Below is a small trained network, with its code and all its weights. Each question gives an input and a target symbol and asks what happens when units are switched off, that is, made to give their printed mean instead of their output.

import numpy as np


def w(rows, s, z=0):
    codes = np.array(rows[::2]) - 128.0
    scale = np.full(codes.shape[1], s)
    scale[-1] = z or s
    return codes * scale


def norm(h):
    return h / np.sqrt((h * h).mean(-1, keepdims=True) + 1e-5)


def f(y):
    return np.maximum(y, 0)


def softmax(a):
    e = np.exp(a - a.max(-1, keepdims=True))
    return e / e.sum(-1, keepdims=True)


def log_softmax(a):
    a = a - a.max(-1, keepdims=True)
    return a - np.log(np.exp(a).sum(-1, keepdims=True))


def net(x, mask):
    ids = ['αβγδεζηλμξπσφψω'.index(c) for c in x.split()]
    T = len(ids)
    res = E[ids] + P[:T]
    u = 0
    for l in range(3):
        q, k, v = (norm(res) @ M[l].T for M in (Q, K, V))
        z = softmax(np.where(np.tri(T) > 0, q @ k.T / 3**0.5, -1e9)) @ v
        res = res + np.where(mask[u], z, O[l][:, -1]) @ O[l][:, :-1]
        u += 1
        y = f(norm(res) @ A[l][:, :-1].T + A[l][:, -1])
        res = res + np.where(mask[u : u + 4], y, B[l][:, -1]) @ B[l][:, :-1]
        u += 4
    return log_softmax(norm(res)[-1] @ U[:, :-1].T + U[:, -1])


Q, K, V, O, A, B = {}, {}, {}, {}, {}, {}
E = w([
[110,159,117],'α',
[105,136,89],'β',
[108,149,93],'γ',
[102,102,170],'δ',
[251,169,150],'ε',
[109,162,132],'ζ',
[124,107,106],'η',
[113,129,160],'λ',
[187,114,105],'μ',
[171,62,65],'ξ',
[132,107,111],'π',
[127,108,125],'σ',
[144,118,117],'φ',
[94,150,136],'ψ',
[92,139,111],'ω',
],0.027)
P = w([
[155,156,11],'0',
[118,140,120],'1',
[136,116,118],'2',
[156,116,126],'3',
[170,126,142],'4',
[178,120,162],'5',
[154,92,120],'6',
],0.011)
Q[0] = w([
[65,145,3],'L0H0',
[18,104,24],'L0H0',
[249,16,148],'L0H0',
],0.0049)
K[0] = w([
[52,152,151],'L0H0',
[21,203,165],'L0H0',
[222,72,254],'L0H0',
],0.0081)
V[0] = w([
[71,181,147],'L0H0',
[117,3,146],'L0H0',
[87,33,159],'L0H0',
],0.0067)
O[0] = w([
[119,233,255,131],'L0H0',
[84,86,115,247],'L0H0',
[41,98,175,243],'L0H0',
],0.0071,0.0015)
A[0] = w([
[165,83,124,125],'L0N0',
[230,171,163,68],'L0N1',
[1,138,113,55],'L0N2',
[115,92,38,252],'L0N3',
],0.0087,0.0021)
B[0] = w([
[166,39,129,180],'L0N0',
[94,151,66,182],'L0N1',
[194,195,106,255],'L0N2',
[39,153,254,235],'L0N3',
],0.0078,0.0037)
Q[1] = w([
[176,132,53],'L1H0',
[100,145,79],'L1H0',
[124,2,90],'L1H0',
],0.01)
K[1] = w([
[116,24,234],'L1H0',
[107,122,148],'L1H0',
[253,11,165],'L1H0',
],0.0054)
V[1] = w([
[53,95,48],'L1H0',
[51,165,190],'L1H0',
[253,120,171],'L1H0',
],0.0047)
O[1] = w([
[132,39,30,153],'L1H0',
[41,118,246,251],'L1H0',
[143,105,253,11],'L1H0',
],0.0047,0.002)
A[1] = w([
[153,87,205,237],'L1N0',
[122,168,2,229],'L1N1',
[39,217,52,249],'L1N2',
[203,156,181,71],'L1N3',
],0.0066,0.0012)
B[1] = w([
[93,72,42,230],'L1N0',
[2,66,222,195],'L1N1',
[202,175,213,255],'L1N2',
[44,98,66,152],'L1N3',
],0.0049,0.0041)
Q[2] = w([
[106,143,89],'L2H0',
[120,53,125],'L2H0',
[136,4,86],'L2H0',
],0.017)
K[2] = w([
[34,73,74],'L2H0',
[182,101,221],'L2H0',
[214,85,254],'L2H0',
],0.012)
V[2] = w([
[105,218,103],'L2H0',
[175,129,253],'L2H0',
[74,76,162],'L2H0',
],0.014)
O[2] = w([
[186,112,33,118],'L2H0',
[164,228,177,175],'L2H0',
[1,177,114,253],'L2H0',
],0.0091,0.006)
A[2] = w([
[158,123,19,201],'L2N0',
[148,109,220,168],'L2N1',
[42,78,141,254],'L2N2',
[227,2,119,166],'L2N3',
],0.0098,0.0064)
B[2] = w([
[41,82,130,160],'L2N0',
[162,101,95,167],'L2N1',
[245,72,139,245],'L2N2',
[221,97,146,152],'L2N3',
],0.011,0.012)
U = w([
[137,190,109,167],'α',
[131,146,89,139],'β',
[3,132,235,138],'γ',
[90,240,176,227],'δ',
[232,187,96,34],'ε',
[12,133,41,254],'ζ',
[178,141,124,52],'η',
[106,71,18,90],'λ',
[176,93,109,126],'μ',
[59,40,83,112],'ξ',
[121,102,87,49],'π',
[169,139,109,96],'σ',
[112,91,87,52],'φ',
[117,112,96,43],'ψ',
[212,134,85,104],'ω',
],0.016,0.0083)

Each question gives the input, a string of symbols that net reads in full, and the target symbol t.
The units are the heads (3 rows each of Q, K, V and O) and the neurons (one row each of A and B). Each row of codes is followed by its name. A weight is (code - 128) times the scale printed after its matrix; where a second scale follows, it is the last column's (O, A, B and U).
mask holds one flag per unit, layer by layer, with each layer's heads first. A switched-off unit (its flag False) gives its mean, the last column of its rows in O or B, instead of its output. The means were averaged over made-up inputs and are rounded, as every weight is.
A unit's drop is (log p(t) with every unit on - log p(t) with that unit switched off) / (log p(t) with every unit on - log p(t) with every unit switched off).
The circuit of an input: a set's keep is (log p(t) with only the set's units on - log p(t) with every unit switched off) / (log p(t) with every unit on - log p(t) with every unit switched off). Starting from the 12 units with the biggest drops (on a tie, the unit counted first), units are removed one at a time, each time the one whose removal leaves the highest keep (on an exact tie, the one counted first), for as long as the keep stays at least 0.8.
circuit, biggest first: the units of the circuit, biggest drop first
most important unit: the unit with the biggest drop
k most important neurons: the k neurons with the biggest drops, biggest first
k most important neurons of layer l: the k neurons of layer l with the biggest drops, biggest first
drop when u is switched off: that unit's drop, to one decimal
input γ ζ ψ, target λ: circuit, biggest first -> L2H0
input ω σ ξ ξ δ δ ξ, target ξ: circuit, biggest first -> L0H0; L2H0
input ω δ μ ψ, target ζ: 2 most important neurons -> L2N2; L1N1
input ω ψ ω ω, target ζ: 2 most important neurons -> L2N2; L1N1
input ζ γ σ σ, target ξ: 4 most important neurons -> L1N2; L1N0; L2N2; L0N3
input δ σ γ, target δ: circuit, biggest first -> L0N3; L0N2
input σ ε δ η, target γ: circuit, biggest first -> L2H0; L0N1; L0H0
input λ ω δ γ ω, target ε: circuit, biggest first -> L2H0; L1N2; L0H0
input σ δ δ β, target γ: 3 most important neurons -> L0N3; L1N1; L1N2
input δ γ δ δ ω ζ ζ, target δ: circuit, biggest first -> L2N2; L0H0
input γ α ζ, target λ: 2 most important neurons of layer 0 -> L0N2; L0N3
input δ ω π δ β, target δ: 3 most important neurons -> L1N2; L2N2; L0N3
input ω δ δ μ σ δ ω, target ζ: 3 most important neurons -> L2N2; L1N1; L0N3
input λ δ γ δ δ ζ, target ε: 3 most important neurons -> L1N2; L1N0; L0N3
input σ ζ σ ω ω, target γ: 4 most important neurons -> L0N3; L1N1; L1N2; L1N0
input δ δ π σ σ, target ξ: 3 most important neurons of layer 1 -> L1N2; L1N0; L1N1
input δ ψ ω δ ω, target δ: most important unit -> L2N2
input ω ω δ ω ξ ψ, target ζ: 3 most important neurons of layer 1 -> L1N1; L1N2; L1N0
input ω ω δ α, target ζ: 4 most important neurons -> L2N2; L1N1; L2N0; L0N3
input δ λ β γ ω σ ω, target δ: most important unit -> L1N2
input σ δ δ σ δ ω, target γ: 4 most important neurons -> L0N3; L1N1; L1N0; L0N2
input ω δ δ γ, target ζ: 4 most important neurons -> L2N2; L1N1; L0N3; L2N0
input δ ω μ ω η ψ, target δ: 3 most important neurons of layer 1 -> L1N2; L1N1; L1N0
input ω ω ε ζ, target ζ: 4 most important neurons -> L2N2; L1N1; L2N0; L0N3
input δ δ ω α, target δ: 2 most important neurons -> L1N2; L2N2
input δ ω η δ δ σ, target γ: 2 most important neurons of layer 0 -> L0N3; L0N1
input σ δ π γ, target γ: most important unit -> L0N3
input ω ε δ ζ, target ζ: 2 most important neurons of layer 2 -> L2N2; L2N0
input γ δ δ δ δ φ, target γ: drop when L0N0 is switched off -> -0.1
